The symbols move the units like this.
tl $ jt
tl % zq
tl & rq
tl ~ gn
tl ^ qm
tl ! nh
gt $ sz
gt % mr
gt & gf
gt ~ rl
gt ^ tg
gt ! pg
nj $ zd
nj % zt
nj & lg
nj ~ hn
nj ^ bb
nj ! zg
lg $ pq
lg % bg
lg & rc
lg ~ qq
lg ^ jf
lg ! lm
tn $ bc
tn % pz
tn & cz
tn ~ cn
tn ^ tm
tn ! rt
ls $ cz
ls % cj
ls & mp
ls ~ mb
ls ^ ms
ls ! jm
zd $ qb
zd % bb
zd & pq
zd ~ nj
zd ^ jq
zd ! zt
hr $ rq
hr % rr
hr & sf
hr ~ cr
hr ^ lf
hr ! zz
lj $ hm
lj % rc
lj & nf
lj ~ sc
lj ^ hh
lj ! qb
mr $ tg
mr % ft
mr & gp
mr ~ pg
mr ^ dz
mr ! mn
mm $ jb
mm % sd
mm & tb
mm ~ dl
mm ^ hn
mm ! dr
bc $ mp
bc % tm
bc & dn
bc ~ tn
bc ^ td
bc ! pz
bg $ jf
bg % sc
bg & qc
bg ~ lm
bg ^ lj
bg ! ml
ht $ gh
ht % nb
ht & dr
ht ~ ms
ht ^ bt
ht ! bf
tm $ td
tm % mg
tm & ht
tm ~ pz
tm ^ cg
tm ! rp
jb $ cm
jb % hn
jb & hf
jb ~ mm
jb ^ nj
jb ! sd
hh $ mc
hh % mh
hh & gt
hh ~ rc
hh ^ ld
hh ! qc
pz $ tm
pz % rp
pz & ms
pz ~ rt
pz ^ mg
pz ! jr
dr $ sd
dr % gd
dr & fz
dr ~ zh
dr ^ hb
dr ! pb
sf $ rt
sf % lc
sf & jm
sf ~ jt
sf ^ jr
sf ! qm
sd $ hn
sd % hb
sd & sg
sd ~ dr
sd ^ zg
sd ! gd
hb $ zg
hb % fg
hb & hs
hb ~ gd
hb ^ tb
hb ! fr
hf $ zf
hf % qq
hf & sc
hf ~ tb
hf ^ lg
hf ! sg
jq $ qc
jq % bd
jq & cd
jq ~ bb
jq ^ hl
jq ! zf
mn $ ft
mn % mc
mn & dq
mn ~ hm
mn ^ sm
mn ! hh
rq $ th
rq % lf
rq & rt
rq ~ hr
rq ^ fd
rq ! rr
gb $ fs
gb % hr
gb & lh
gb ~ dh
gb ^ rq
gb ! cr
cr $ hr
cr % zz
cr & jt
cr ~ tp
cr ^ rr
cr ! lq
bp $ fz
bp % dg
bp & hn
bp ~ gh
bp ^ hd
bp ! bt
jg $ lh
jg % jt
jg & ff
jg ~ gq
jg ^ sf
jg ! tl
gq $ jg
gq % tl
gq & fs
gq ~ pf
gq ^ jt
gq ! gn
mp $ zs
mp % td
mp & zc
mp ~ bc
mp ^ zh
mp ! tm
hg $ rl
hg % cd
hg & mc
hg ~ pq
hg ^ pg
hg ! jf
rj $ dh
rj % tp
rj & gq
rj ~ sz
rj ^ cr
rj ! tg
cm $ ml
cm % nj
cm & zf
cm ~ jb
cm ^ zd
cm ! hn
pf $ gq
pf % gn
pf & gb
pf ~ gf
pf ^ tl
pf ! gp
nh $ zq
nh % dh
nh & rr
nh ~ mz
nh ^ gb
nh ! rj
dh $ gb
dh % cr
dh & jg
dh ~ rj
dh ^ hr
dh ! tp
nc $ gp
nc % dq
nc & tp
nc ~ ld
nc ^ mz
nc ! pr
hs $ lm
hs % cm
hs & bb
hs ~ hd
hs ^ ml
hs ! jb
mb $ ls
mb % jm
mb & bc
mb ~ ff
mb ^ cj
mb ! th
qb $ rc
qb % jq
qb & hg
qb ~ zd
qb ^ qc
qb ! bb
dn $ zc
dn % ht
dn & dl
dn ~ cz
dn ^ gh
dn ! ms
gn $ tl
gn % nh
gn & hr
gn ~ gp
gn ^ zq
gn ! mz
lq $ zz
lq % pf
lq & zq
lq ~ dz
lq ^ gq
lq ! gf
qq $ lg
qq % lm
qq & qb
qq ~ sg
qq ^ bg
qq ! hs
hq $ bf
hq % bc
hq & cg
hq ~ jd
hq ^ mp
hq ! tn
mc $ sm
mc % ld
mc & sz
mc ~ hh
mc ^ nc
mc ! mh
gp $ gn
gp % mz
gp & cr
gp ~ nc
gp ^ nh
gp ! dq
zt $ bb
zt % hf
zt & bg
zt ~ zg
zt ^ zf
zt ! tb
td $ zh
td % cg
td & gh
td ~ tm
td ^ pb
td ! mg
cn $ tn
cn % rt
cn & ls
cn ~ lh
cn ^ pz
cn ! sf
lf $ fd
lf % lh
lf & jr
lf ~ rr
lf ^ cn
lf ! jg
dl $ mm
dl % dr
dl & fg
dl ~ zs
dl ^ sd
dl ! zh
zf $ bd
zf % lg
zf & lj
zf ~ hf
zf ^ pq
zf ! qq
jf $ cd
jf % lj
jf & mh
jf ~ bg
jf ^ hm
jf ! sc
cd $ pg
cd % hm
cd & ld
cd ~ jf
cd ^ mn
cd ! lj
zg $ zt
zg % tb
zg & lm
zg ~ hb
zg ^ hf
zg ! fg
zz $ rr
zz % gq
zz & qm
zz ~ lq
zz ^ jg
zz ! pf
mz $ nh
mz % rj
mz & zz
mz ~ dq
mz ^ dh
mz ! sz
zs $ dl
zs % zh
zs & fr
zs ~ mp
zs ^ dr
zs ! td
tp $ cr
tp % lq
tp & tl
tp ~ tg
tp ^ zz
tp ! dz
pg $ mr
pg % mn
pg & nc
pg ~ cd
pg ^ ft
pg ! hm
zh $ dr
zh % pb
zh & bp
zh ~ td
zh ^ gd
zh ! cg
hn $ nj
hn % zg
hn & qq
hn ~ sd
hn ^ zt
hn ! hb
jm $ cj
jm % jd
jm & tm
jm ~ th
jm ^ hq
jm ! fd
gd $ hb
gd % fr
gd & hd
gd ~ pb
gd ^ fg
gd ! zc
fs $ ff
fs % rq
fs & cn
fs ~ gb
fs ^ th
fs ! hr
pq $ hg
pq % jf
pq & hh
pq ~ lg
pq ^ cd
pq ! bg
hm $ mn
hm % hh
hm & pr
hm ~ lj
hm ^ mc
hm ! rc
rc $ hh
rc % qc
rc & rl
rc ~ qb
rc ^ mh
rc ! jq
bf $ nb
bf % mp
bf & pb
bf ~ hq
bf ^ zs
bf ! bc
fd $ jd
fd % cn
fd & rp
fd ~ lf
fd ^ tn
fd ! lh
cj $ ms
cj % hq
cj & td
cj ~ jm
cj ^ bf
cj ! jd
th $ jm
th % fd
th & pz
th ~ rq
th ^ jd
th ! lf
bd $ hl
bd % pq
bd & hm
bd ~ zf
bd ^ hg
bd ! lg
ld $ nc
ld % pr
ld & tg
ld ~ mh
ld ^ dq
ld ! nf
sc $ lj
sc % qb
sc & hl
sc ~ ml
sc ^ rc
sc ! zd
mg $ cg
mg % cz
mg & nb
mg ~ rp
mg ^ dn
mg ! ls
dq $ mz
dq % sz
dq & lq
dq ~ pr
dq ^ rj
dq ! gt
tb $ hf
tb % sg
tb & ml
tb ~ fg
tb ^ qq
tb ! fz
tg $ tp
tg % dz
tg & gn
tg ~ mr
tg ^ lq
tg ! ft
gf $ pf
gf % gp
gf & dh
gf ~ sm
gf ^ gn
gf ! nc
qc $ mh
qc % hl
qc & pg
qc ~ jq
qc ^ nf
qc ! bd
ft $ dz
ft % sm
ft & mz
ft ~ mn
ft ^ gf
ft ! mc
nb $ bt
nb % zs
nb & gd
nb ~ bf
nb ^ dl
nb ! mp
zc $ fr
zc % gh
zc & mm
zc ~ dn
zc ^ bp
zc ! ht
jr $ rp
jr % mb
jr & hq
jr ~ lc
jr ^ ls
jr ! ff
hd $ hs
hd % jb
hd & zt
hd ~ dg
hd ^ cm
hd ! mm
lm $ bg
lm % ml
lm & jq
lm ~ hs
lm ^ sc
lm ! cm
ms $ ht
ms % bf
ms & zh
ms ~ cj
ms ^ nb
ms ! hq
qm $ lc
qm % fs
qm & fd
qm ~ zq
qm ^ ff
qm ! gb
bb $ jq
bb % zf
bb & jf
bb ~ zt
bb ^ bd
bb ! hf
ff $ mb
ff % th
ff & tn
ff ~ fs
ff ^ jm
ff ! rq
sg $ qq
sg % hs
sg & zd
sg ~ fz
sg ^ lm
sg ! hd
fg $ tb
fg % fz
fg & cm
fg ~ fr
fg ^ sg
fg ! bp
fz $ sg
fz % hd
fz & nj
fz ~ bp
fz ^ hs
fz ! dg
rl $ gt
rl % pg
rl & sm
rl ~ hg
rl ^ mr
rl ! cd
cg $ pb
cg % dn
cg & bt
cg ~ mg
cg ^ zc
cg ! cz
ml $ sc
ml % zd
ml & bd
ml ~ cm
ml ^ qb
ml ! nj
mh $ ld
mh % nf
mh & mr
mh ~ qc
mh ^ pr
mh ! hl
zq $ qm
zq % gb
zq & lf
zq ~ nh
zq ^ fs
zq ! dh
jt $ sf
jt % qm
jt & th
jt ~ tl
jt ^ lc
jt ! zq
lc $ jr
lc % ff
lc & jd
lc ~ qm
lc ^ mb
lc ! fs
hl $ nf
hl % hg
hl & mn
hl ~ bd
hl ^ rl
hl ! pq
nf $ pr
nf % rl
nf & ft
nf ~ hl
nf ^ gt
nf ! hg
pr $ dq
pr % gt
pr & dz
pr ~ nf
pr ^ sz
pr ! rl
gh $ bp
gh % bt
gh & sd
gh ~ ht
gh ^ dg
gh ! nb
pb $ gd
pb % zc
pb & dg
pb ~ cg
pb ^ fr
pb ! dn
rt $ pz
rt % jr
rt & cj
rt ~ sf
rt ^ rp
rt ! lc
bt $ dg
bt % dl
bt & hb
bt ~ nb
bt ^ mm
bt ! zs
cz $ dn
cz % ms
cz & zs
cz ~ ls
cz ^ ht
cz ! cj
jd $ hq
jd % tn
jd & mg
jd ~ fd
jd ^ bc
jd ! cn
lh $ cn
lh % sf
lh & mb
lh ~ jg
lh ^ rt
lh ! jt
dg $ hd
dg % mm
dg & zg
dg ~ bt
dg ^ jb
dg ! dl
dz $ lq
dz % gf
dz & nh
dz ~ ft
dz ^ pf
dz ! sm
sm $ gf
sm % nc
sm & rj
sm ~ mc
sm ^ gp
sm ! ld
rp $ mg
rp % ls
rp & bf
rp ~ jr
rp ^ cz
rp ! mb
sz $ rj
sz % tg
sz & pf
sz ~ gt
sz ^ tp
sz ! mr
rr $ lf
rr % jg
rr & lc
rr ~ zz
rr ^ lh
rr ! gq
fr $ fg
fr % bp
fr & jb
fr ~ zc
fr ^ fz
fr ! gh

The rows follow the links: the fewer symbols apart two units are, the more alike their rows tend to be.

Rows of some units; one shown again gets a slightly different row:
zc -> -9	5	8	-16	3	-33	23	-27	-6	18	-19	-2	-29	23	-17	18	-9	-4	-5	-25	9	17	20	16	4	7	19	15	-1	38	-12	-4	-54	5	-16	-7	-6	-7	22	-9	-22	14	8	5	-11	5	8	1	11	-11	-1	17	-3	20	-6	-14	-6	-28
mm -> -8	-5	7	-22	12	-27	34	-24	-4	23	-24	7	-27	15	-16	10	-4	-3	-10	-20	4	19	9	16	-4	-1	12	16	-3	29	-9	-4	-54	-7	-11	-7	-2	-10	20	-9	-15	18	17	12	-9	24	13	-14	7	-5	16	19	-21	11	-9	-3	-19	-22
nb -> -9	10	8	-11	0	-33	15	-26	-7	13	-15	-5	-28	25	-16	21	-11	-5	-2	-26	11	14	24	16	8	10	21	13	1	40	-13	-4	-50	11	-18	-7	-8	-5	21	-8	-24	11	3	0	-12	-5	5	8	12	-13	-8	14	6	23	-4	-19	-1	-29
gd -> -9	-1	7	-20	8	-30	30	-26	-5	21	-23	4	-29	19	-17	13	-7	-3	-8	-23	6	19	15	16	0	2	15	16	-2	34	-10	-4	-55	-2	-14	-7	-4	-9	22	-8	-19	16	14	9	-9	16	11	-8	9	-8	9	19	-14	15	-8	-8	-15	-25
bd -> 4	-23	-2	-15	19	12	25	7	3	13	-14	19	3	-19	1	-17	11	3	-11	10	-11	6	-25	-1	-18	-18	-15	3	-6	-22	7	1	1	-27	10	1	9	-7	-3	1	16	9	22	17	6	45	11	-32	-9	13	36	5	-41	-18	-6	27	-27	14
sf -> -1	21	-2	21	-21	0	-34	4	-2	-19	21	-19	7	10	5	11	-8	-2	12	-1	8	-13	18	-5	17	15	8	-9	7	7	-2	2	21	26	-4	2	-6	9	-6	2	-7	-14	-25	-19	-3	-46	-14	32	5	-9	-36	-12	42	11	8	-21	30	-4
pq -> 4	-25	-1	-14	18	14	23	9	4	11	-12	19	5	-19	2	-18	11	3	-11	11	-12	5	-26	-2	-18	-18	-17	2	-6	-23	8	1	4	-27	11	2	9	-6	-4	2	16	8	21	16	7	43	11	-31	-10	12	35	4	-41	-20	-6	27	-25	15
hh -> 8	-20	-6	-2	12	27	6	19	6	0	1	14	18	-26	10	-23	13	5	-5	21	-14	-4	-30	-9	-15	-17	-21	-6	-4	-37	11	2	29	-23	16	5	10	-1	-14	6	24	-1	11	9	12	29	4	-24	-12	14	26	-4	-28	-25	-1	27	-16	25
sm -> 9	-8	-8	13	0	33	-18	28	6	-15	16	4	28	-24	16	-19	10	5	4	26	-10	-15	-23	-16	-6	-9	-20	-14	0	-40	13	4	52	-9	17	7	7	6	-22	8	24	-12	-5	-2	11	1	-7	-5	-12	12	4	-16	-2	-21	5	17	3	29
jm -> -4	23	2	13	-18	-15	-22	-9	-4	-10	12	-19	-6	20	-3	18	-12	-3	10	-13	12	-5	27	3	18	18	17	-2	6	24	-8	0	-5	27	-12	-2	-8	5	4	-3	-17	-7	-21	-15	-8	-42	-10	31	10	-13	-35	-4	39	20	5	-27	26	-17
rj -> 9	2	-8	21	-10	29	-32	25	5	-21	24	-4	28	-17	17	-12	5	3	9	21	-5	-19	-12	-17	2	-2	-14	-17	3	-32	10	4	55	4	14	7	3	9	-22	9	18	-17	-15	-10	9	-20	-12	10	-8	7	-11	-19	17	-14	8	5	16	24
bb -> 0	-22	0	-20	20	1	34	-3	1	18	-20	19	-7	-10	-4	-10	8	2	-12	2	-9	12	-18	5	-17	-16	-9	9	-7	-7	2	-1	-19	-26	5	-2	6	-9	5	-2	9	14	24	18	3	47	14	-32	-5	8	36	12	-43	-12	-8	22	-30	4
fd -> -2	24	-1	18	-20	-6	-30	-3	-3	-15	17	-19	2	14	2	14	-10	-2	12	-6	11	-9	22	-2	18	17	12	-6	7	14	-5	0	10	27	-8	0	-8	8	-2	1	-12	-11	-23	-18	-5	-46	-13	33	7	-11	-36	-10	43	16	8	-24	28	-9
dl -> -10	2	8	-18	7	-32	27	-26	-5	20	-21	1	-30	19	-17	16	-7	-4	-7	-24	7	18	17	16	2	4	16	15	-1	36	-12	-5	-55	1	-15	-8	-5	-8	22	-9	-20	16	11	8	-10	12	10	-4	9	-9	6	18	-10	18	-7	-10	-11	-26
rr -> 4	17	-5	24	-19	13	-38	13	1	-23	24	-16	19	-1	11	2	-3	0	13	9	4	-18	7	-11	13	10	0	-14	6	-10	3	2	39	20	3	4	-3	11	-14	5	3	-18	-25	-18	3	-42	-15	27	-1	-3	-30	-17	38	2	11	-13	28	8
jr -> -4	24	1	15	-19	-12	-27	-6	-4	-13	14	-19	-3	18	-1	17	-11	-3	11	-10	12	-6	24	1	18	18	16	-4	7	21	-7	0	2	27	-9	-1	-8	6	3	-1	-16	-9	-22	-17	-7	-44	-11	32	9	-12	-36	-6	41	19	6	-26	27	-14
zg -> -5	-13	5	-23	18	-18	37	-17	-2	24	-25	13	-22	5	-13	2	1	-2	-12	-13	-2	19	-3	12	-11	-8	4	15	-6	16	-5	-3	-45	-17	-5	-6	2	-11	16	-6	-7	18	23	17	-4	38	15	-24	2	1	27	19	-34	2	-10	8	-26	-12
jq -> 3	-23	-1	-15	20	11	26	5	3	13	-13	18	2	-18	0	-16	11	3	-11	10	-12	6	-25	-1	-17	-17	-14	4	-7	-20	6	0	-3	-28	9	0	8	-7	-1	1	15	10	22	18	7	44	12	-33	-9	11	36	7	-42	-18	-7	26	-27	13
hd -> -6	-10	7	-24	16	-21	37	-19	-3	24	-26	11	-24	8	-14	5	-1	-2	-12	-16	0	19	1	14	-9	-6	7	16	-5	21	-7	-4	-49	-14	-8	-6	0	-10	18	-6	-10	18	22	15	-6	34	14	-20	4	-1	23	20	-29	6	-10	4	-24	-16
zt -> -3	-18	4	-24	20	-9	37	-10	0	22	-24	17	-15	-3	-9	-4	5	1	-13	-6	-5	16	-12	9	-15	-13	-2	12	-6	4	-1	-3	-34	-22	-1	-3	4	-10	11	-5	0	17	25	18	-1	44	15	-29	-2	4	33	16	-40	-4	-9	15	-29	-5
mb -> -4	23	2	14	-19	-12	-24	-7	-4	-11	13	-19	-5	19	-1	18	-11	-3	10	-11	12	-5	26	2	18	18	16	-2	7	22	-7	0	-1	27	-11	-1	-9	6	3	-2	-17	-9	-22	-16	-8	-43	-11	32	9	-13	-35	-6	40	20	6	-26	27	-15
nc -> 10	-7	-7	14	-2	33	-20	27	6	-16	18	3	29	-23	17	-19	10	4	4	26	-10	-16	-22	-17	-6	-8	-20	-14	0	-39	12	4	53	-8	17	7	7	6	-21	9	24	-13	-6	-4	11	-2	-7	-3	-11	11	3	-16	-1	-21	6	16	5	28
cg -> -10	13	7	-8	-4	-32	10	-26	-6	10	-11	-9	-26	26	-15	22	-12	-5	-1	-25	12	12	26	14	10	14	22	11	2	40	-13	-4	-46	14	-18	-6	-8	-4	20	-8	-25	9	-1	-2	-12	-12	2	13	13	-13	-14	12	13	24	-2	-21	4	-29
th -> -1	23	0	19	-21	-4	-31	-1	-3	-17	17	-19	3	14	3	14	-10	-2	12	-6	10	-10	22	-2	18	17	12	-7	7	13	-4	1	13	27	-6	0	-7	8	-2	1	-11	-13	-24	-18	-4	-46	-13	32	7	-10	-37	-10	42	15	7	-24	29	-8
ft -> 10	-10	-8	12	0	33	-16	26	7	-15	15	6	28	-25	16	-20	11	5	2	26	-10	-14	-24	-16	-8	-10	-21	-14	-1	-41	13	4	51	-10	18	8	7	5	-21	9	24	-11	-4	-2	11	4	-5	-8	-12	12	7	-15	-5	-22	5	18	1	29
bf -> -9	17	7	-4	-8	-31	3	-24	-6	6	-7	-11	-23	26	-13	22	-13	-5	2	-24	13	9	28	13	12	14	22	9	3	40	-13	-3	-40	17	-18	-6	-9	-2	18	-7	-25	5	-5	-5	-12	-19	0	17	13	-14	-18	9	20	25	-1	-24	9	-28

Each walk starts at a row. The symbols on each line, taken left to right, move it on to the next unit.
Answer with the unit's row; about right is enough.
start 9	1	-8	21	-9	30	-30	25	5	-20	22	-4	29	-18	17	-14	6	4	9	22	-5	-19	-13	-16	1	-2	-15	-16	2	-33	11	5	55	3	14	8	4	9	-22	9	18	-17	-14	-10	10	-17	-11	8	-9	8	-9	-19	15	-15	8	7	14	25
% % % ~ % $ 7	6	-7	22	-13	27	-34	23	3	-23	25	-8	27	-13	15	-9	4	3	11	20	-3	-19	-7	-16	4	1	-12	-17	4	-29	9	5	54	8	11	7	2	10	-21	8	15	-18	-17	-13	8	-25	-13	15	-6	4	-16	-19	22	-10	9	1	19	21
! ! ^ ! ^ 8	4	-7	22	-12	27	-33	24	4	-22	25	-7	27	-15	16	-11	5	3	10	21	-5	-20	-9	-16	4	1	-12	-16	4	-30	9	4	54	6	12	7	2	9	-21	8	16	-18	-17	-12	8	-24	-13	13	-7	5	-15	-19	20	-13	8	2	18	22
start 9	3	-8	22	-11	28	-32	25	5	-22	23	-6	28	-16	16	-11	5	3	9	22	-5	-20	-11	-16	3	-1	-13	-16	3	-31	10	4	54	5	13	7	3	9	-21	8	17	-17	-17	-11	8	-22	-13	11	-7	6	-13	-19	19	-13	8	4	18	22
~ & & $ % $ & $ -9	19	6	0	-10	-28	-3	-21	-6	2	-2	-14	-20	26	-11	22	-13	-5	4	-23	13	7	29	11	15	17	21	7	4	38	-12	-3	-33	21	-16	-6	-9	0	16	-6	-24	2	-10	-8	-12	-26	-2	22	13	-14	-24	6	26	25	1	-26	14	-26
~ ^ % ! ! ! ! % -1	22	0	19	-20	-3	-32	1	-2	-18	18	-19	5	12	4	12	-8	-2	12	-4	10	-10	20	-3	17	17	11	-8	7	11	-3	0	16	26	-6	1	-7	8	-3	0	-9	-13	-25	-18	-3	-46	-13	32	6	-9	-37	-10	43	14	9	-22	29	-7
start -10	7	8	-15	2	-33	20	-26	-6	16	-18	-2	-29	24	-17	19	-10	-5	-4	-25	10	16	21	16	5	8	19	14	0	39	-12	-5	-53	7	-17	-7	-6	-6	22	-8	-23	13	7	3	-12	3	7	2	11	-11	-2	16	-1	21	-5	-15	-6	-28
% ! $ % & -7	-8	6	-23	14	-25	35	-22	-3	24	-25	8	-27	12	-16	8	-3	-3	-10	-18	2	19	6	15	-6	-2	10	16	-4	26	-8	-4	-52	-9	-10	-6	-1	-10	20	-7	-13	18	20	13	-8	28	14	-17	6	-4	19	20	-24	9	-9	0	-21	-19
~ ! ~ ^ % ! ~ -10	16	7	-5	-6	-32	5	-24	-6	7	-8	-10	-25	27	-14	22	-12	-5	1	-24	13	11	28	14	12	14	22	10	4	41	-13	-4	-42	18	-17	-6	-8	-2	19	-7	-25	6	-4	-5	-12	-17	0	16	13	-14	-16	10	17	25	-1	-23	7	-28
start 2	20	-2	23	-21	4	-36	8	0	-20	23	-18	12	6	8	8	-6	-1	13	3	6	-15	14	-7	16	14	6	-11	7	1	0	2	29	23	-1	4	-5	9	-8	3	-4	-15	-26	-19	-1	-45	-15	31	3	-7	-35	-15	41	8	10	-18	30	1
& ! ! $ ! % % $ -3	23	1	17	-19	-8	-29	-3	-3	-14	15	-19	0	16	1	15	-10	-3	11	-7	11	-8	23	-1	18	17	13	-6	7	16	-6	1	7	27	-9	-1	-7	8	0	0	-13	-10	-23	-18	-6	-45	-12	32	8	-11	-36	-8	42	17	8	-25	28	-11
% & ^ $ % -9	10	8	-12	1	-33	17	-27	-6	14	-16	-5	-28	24	-16	19	-11	-5	-3	-26	10	15	24	16	7	10	20	14	1	41	-12	-4	-51	9	-18	-7	-7	-5	21	-8	-24	12	4	1	-11	-2	6	6	11	-12	-6	15	4	22	-5	-17	-2	-29
start 5	13	-6	24	-17	18	-38	18	3	-24	26	-13	22	-5	14	-2	-1	1	12	14	1	-19	2	-12	10	7	-4	-16	5	-18	5	4	46	16	7	5	-1	11	-16	6	7	-19	-24	-16	5	-36	-15	23	-2	0	-26	-19	33	-3	9	-8	26	13
^ % & ^ & % & ! -10	13	7	-9	-3	-32	11	-26	-7	11	-13	-7	-26	26	-15	21	-12	-5	-1	-26	12	13	26	16	9	12	21	12	2	41	-14	-4	-47	14	-18	-7	-8	-4	21	-9	-25	9	0	-1	-12	-10	4	10	13	-13	-12	13	11	24	-3	-20	2	-29
$ % $ & $ $ ! & ~ -1	-20	2	-22	20	-4	36	-7	1	21	-23	18	-12	-7	-7	-8	6	1	-13	-3	-7	15	-15	7	-16	-14	-6	11	-7	-2	0	-2	-27	-24	2	-3	5	-10	9	-3	4	15	26	19	0	45	15	-31	-3	6	35	14	-42	-9	-9	19	-30	1
start 9	-14	-8	7	5	33	-8	24	6	-10	10	8	25	-26	14	-22	12	5	0	26	-12	-12	-27	-14	-10	-12	-22	-11	-2	-41	13	4	45	-15	17	7	9	4	-20	8	25	-8	2	3	12	13	-2	-13	-13	13	14	-12	-14	-24	3	21	-6	29
! ! ! & ~ $ % 9	-19	-6	1	10	29	2	22	6	-3	4	13	21	-27	12	-23	12	6	-3	22	-13	-6	-29	-12	-14	-16	-22	-7	-4	-38	12	3	34	-21	18	5	10	0	-16	6	25	-3	8	8	11	25	2	-21	-13	14	23	-7	-25	-25	-1	26	-13	27
$ & $ ^ ^ 3	18	-4	23	-20	10	-38	11	0	-23	24	-17	16	2	10	4	-4	0	12	6	5	-16	10	-10	14	12	2	-13	7	-5	2	3	35	22	2	4	-4	11	-12	5	0	-16	-25	-18	1	-43	-16	29	2	-4	-33	-17	39	5	10	-14	29	5
start 8	7	-6	23	-13	26	-35	22	5	-23	25	-9	26	-12	17	-9	3	2	10	19	-2	-20	-7	-16	6	2	-10	-16	3	-27	9	4	53	9	11	7	1	10	-20	8	13	-18	-19	-14	7	-27	-13	16	-5	4	-18	-19	23	-9	9	0	21	20
~ ^ $ ! ~ ~ ! $ 10	-4	-8	17	-5	32	-25	26	6	-18	21	0	29	-22	17	-17	8	4	6	24	-8	-17	-18	-17	-2	-6	-18	-16	1	-38	12	5	55	-3	16	8	6	7	-22	9	22	-15	-9	-7	11	-8	-9	2	-12	9	-3	-18	6	-19	7	12	9	27
^ & ~ ^ $ 1	19	-2	23	-20	7	-36	9	-1	-21	23	-18	13	5	8	6	-6	0	13	4	6	-16	14	-8	15	13	5	-11	6	-2	1	2	31	23	0	3	-5	10	-10	4	-2	-16	-25	-19	1	-45	-14	30	3	-6	-34	-15	41	6	10	-18	30	2
